[[ 29.5 -72.3  -5.5  -4.0]
 [  1.8 -60.1 -58.4 -27.7]
 [-59.6 -37.6 -49.4 -51.1]
 [ 48.2 -47.3  10.2  15.3]]
->
[[-72.3  -5.5]
 [-60.1 -58.4]]

[[-21.7  75.4 -32.2]
 [-33.0   7.2  49.1]
 [ 20.3  30.3 -29.0]]
->
[[ 75.4 -32.2]
 [  7.2  49.1]]

[[ -1.1  -1.6  -1.2   0.1]
 [  0.5   0.1  -0.3   2.4]
 [-17.9 -20.6 -54.7 -21.0]
 [ 49.2  19.9  10.4  71.2]]
->
[[-1.6 -1.2]
 [ 0.1 -0.3]]

[[ 63.4   2.3 -49.2]
 [-62.0  -6.7  42.6]]
->
[[  2.3 -49.2]
 [ -6.7  42.6]]

[[-25.3 -25.3 -21.8 -36.6]
 [-39.2 -39.2 -44.7 -53.2]
 [-51.5 -51.5 -66.8 -64.9]
 [-45.3 -45.3 -55.8 -59.4]]
->
[[-25.3 -21.8]
 [-39.2 -44.7]]

[[-69.0  -4.9  -6.4]
 [ 27.5   7.5   7.4]
 [ 68.2   6.7   3.5]
 [  2.4  -1.8  -6.0]]
->
[[-4.9 -6.4]
 [ 7.5  7.4]]
---
[[ 5.1  3.7  1.9 57.9  1.7 -2.0 -0.9 25.5  0.1]
 [25.1  3.4  2.7 53.7  0.7 -0.9  0.2  7.7 -0.3]
 [-0.2  6.1  0.3 -0.1 34.4 57.5  0.4  1.9  0.5]
 [ 0.7 20.3 63.3  0.1  1.1 -0.6 -1.5 -0.6 12.2]
 [ 7.9 -5.8 -4.5 10.3 59.6 30.8 -0.1  7.7  0.5]
 [-5.7 65.2 31.9 -6.0  1.0  7.2 -1.0 -0.2  0.2]]
->
[[ 0.1  5.1  3.7  1.9 57.9  1.7 -2.0 -0.9 25.5]
 [-0.3 25.1  3.4  2.7 53.7  0.7 -0.9  0.2  7.7]
 [ 0.5 -0.2  6.1  0.3 -0.1 34.4 57.5  0.4  1.9]
 [12.2  0.7 20.3 63.3  0.1  1.1 -0.6 -1.5 -0.6]
 [ 0.5  7.9 -5.8 -4.5 10.3 59.6 30.8 -0.1  7.7]
 [ 0.2 -5.7 65.2 31.9 -6.0  1.0  7.2 -1.0 -0.2]]

[[  1.9  -5.3  45.3 -29.1 -33.4   0.1  72.7  34.0]
 [  2.8 -19.3   4.7  -3.1   2.0  -4.2   6.5   3.6]
 [ -6.2  22.1  10.7  -6.7  12.1  23.4  11.4   4.1]
 [  0.2  -3.5   8.3  -4.7   5.7   6.1   8.9   3.5]]
->
[[ 34.0   1.9  -5.3  45.3 -29.1 -33.4   0.1  72.7]
 [  3.6   2.8 -19.3   4.7  -3.1   2.0  -4.2   6.5]
 [  4.1  -6.2  22.1  10.7  -6.7  12.1  23.4  11.4]
 [  3.5   0.2  -3.5   8.3  -4.7   5.7   6.1   8.9]]

[[-21.3 -12.2  10.4  -9.0  -1.4  15.4  -3.0   0.2  21.8  -3.6  -7.3 -31.0
    0.8  67.3  -3.2]
 [ 37.2 -40.2  35.4  -6.6  -1.1  -8.1  -3.0   0.2 -34.2  -3.6  30.0 -18.2
    8.8   0.5  -0.9]
 [ -7.7 -51.2 -20.3  29.0 -16.2  -8.1  18.2   2.8  34.9  -5.5  15.7   3.4
    0.8  22.5   8.0]
 [ -7.7  36.0   5.4 -56.1 -13.8  -8.1 -28.6   0.2   5.2   8.3  -6.5 -20.8
    0.8  13.8  -9.2]]
->
[[ -3.2 -21.3 -12.2  10.4  -9.0  -1.4  15.4  -3.0   0.2  21.8  -3.6  -7.3
  -31.0   0.8  67.3]
 [ -0.9  37.2 -40.2  35.4  -6.6  -1.1  -8.1  -3.0   0.2 -34.2  -3.6  30.0
  -18.2   8.8   0.5]
 [  8.0  -7.7 -51.2 -20.3  29.0 -16.2  -8.1  18.2   2.8  34.9  -5.5  15.7
    3.4   0.8  22.5]
 [ -9.2  -7.7  36.0   5.4 -56.1 -13.8  -8.1 -28.6   0.2   5.2   8.3  -6.5
  -20.8   0.8  13.8]]

[[ 71.4   0.6  15.2  20.1  41.6 -10.3   2.3  13.3 -18.2 -10.6 -36.0]
 [ -3.8  41.9   6.0  -3.2 -13.6  50.7  40.6  10.1 -24.1   2.9  32.9]
 [  5.5  -4.3  38.9  -9.3 -34.0 -19.2 -44.2  55.8   2.1  -1.0  -1.9]
 [-12.0   1.4 -15.6 -39.0 -26.0  37.0  12.7  -9.1  28.1  28.3  45.0]
 [ -0.9  30.7  15.2  44.9   0.1  45.2 -19.9  31.1 -27.4  15.5  -4.0]]
->
[[-36.0  71.4   0.6  15.2  20.1  41.6 -10.3   2.3  13.3 -18.2 -10.6]
 [ 32.9  -3.8  41.9   6.0  -3.2 -13.6  50.7  40.6  10.1 -24.1   2.9]
 [ -1.9   5.5  -4.3  38.9  -9.3 -34.0 -19.2 -44.2  55.8   2.1  -1.0]
 [ 45.0 -12.0   1.4 -15.6 -39.0 -26.0  37.0  12.7  -9.1  28.1  28.3]
 [ -4.0  -0.9  30.7  15.2  44.9   0.1  45.2 -19.9  31.1 -27.4  15.5]]

[[ -4.2  13.5  17.9  76.7  13.5 -26.3  -8.2]
 [-22.1 -23.9 -42.6  27.7  18.3   8.8 -11.8]
 [ 17.0  15.2  17.6 -68.0 -24.4  14.4   9.9]
 [ 25.6   3.6  41.9 -49.6 -26.4  -8.1   8.9]
 [ 19.8 -15.2  51.2 -52.3 -34.5 -10.1   4.9]
 [  3.3  12.9 -10.7 -72.1 -12.5  26.5  13.0]
 [ -9.7 -24.7  -1.0  61.1  13.6 -19.3 -13.0]
 [-14.0 -42.1 -10.0  42.6   9.3 -19.8 -16.0]
 [ 17.7   4.1  27.8 -80.3 -29.0   9.3  11.9]]
->
[[ -8.2  -4.2  13.5  17.9  76.7  13.5 -26.3]
 [-11.8 -22.1 -23.9 -42.6  27.7  18.3   8.8]
 [  9.9  17.0  15.2  17.6 -68.0 -24.4  14.4]
 [  8.9  25.6   3.6  41.9 -49.6 -26.4  -8.1]
 [  4.9  19.8 -15.2  51.2 -52.3 -34.5 -10.1]
 [ 13.0   3.3  12.9 -10.7 -72.1 -12.5  26.5]
 [-13.0  -9.7 -24.7  -1.0  61.1  13.6 -19.3]
 [-16.0 -14.0 -42.1 -10.0  42.6   9.3 -19.8]
 [ 11.9  17.7   4.1  27.8 -80.3 -29.0   9.3]]

[[-79.4  -9.7 -37.5 -16.2   9.0 -56.2]
 [-72.5 -17.0 -45.4 -12.8   5.8 -55.3]
 [ -5.1   0.4  -1.1 -14.7  -2.1 -33.3]
 [-45.5   2.5 -24.9   1.3   8.1 -59.5]
 [-19.4 -10.3  -8.7 -19.3  -9.3 -43.1]
 [-54.9  -5.2 -28.4 -12.4   0.7 -48.6]
 [  0.6 -56.7  -4.8 -18.5  20.7 -79.8]]
->
[[-56.2 -79.4  -9.7 -37.5 -16.2   9.0]
 [-55.3 -72.5 -17.0 -45.4 -12.8   5.8]
 [-33.3  -5.1   0.4  -1.1 -14.7  -2.1]
 [-59.5 -45.5   2.5 -24.9   1.3   8.1]
 [-43.1 -19.4 -10.3  -8.7 -19.3  -9.3]
 [-48.6 -54.9  -5.2 -28.4 -12.4   0.7]
 [-79.8   0.6 -56.7  -4.8 -18.5  20.7]]

[[  2.8  -7.6  -2.3 -59.8  -2.3 -28.6]
 [ -3.6 -13.6  -6.0 -58.3 -14.5  -4.7]
 [ -5.9 -15.4  -7.9 -57.4 -17.6  -0.1]]
->
[[-28.6   2.8  -7.6  -2.3 -59.8  -2.3]
 [ -4.7  -3.6 -13.6  -6.0 -58.3 -14.5]
 [ -0.1  -5.9 -15.4  -7.9 -57.4 -17.6]]

[[-48.4  36.3  64.8  39.3  20.4]
 [-34.3  25.8  33.0 -30.9 -31.5]
 [-52.7  67.5   9.8 -17.0 -23.2]
 [ -6.5   4.6   9.3   1.9 -51.5]
 [ 66.9 -24.5 -17.6 -61.6   9.3]
 [ 59.1  68.2  33.8 -68.2   2.1]]
->
[[ 20.4 -48.4  36.3  64.8  39.3]
 [-31.5 -34.3  25.8  33.0 -30.9]
 [-23.2 -52.7  67.5   9.8 -17.0]
 [-51.5  -6.5   4.6   9.3   1.9]
 [  9.3  66.9 -24.5 -17.6 -61.6]
 [  2.1  59.1  68.2  33.8 -68.2]]
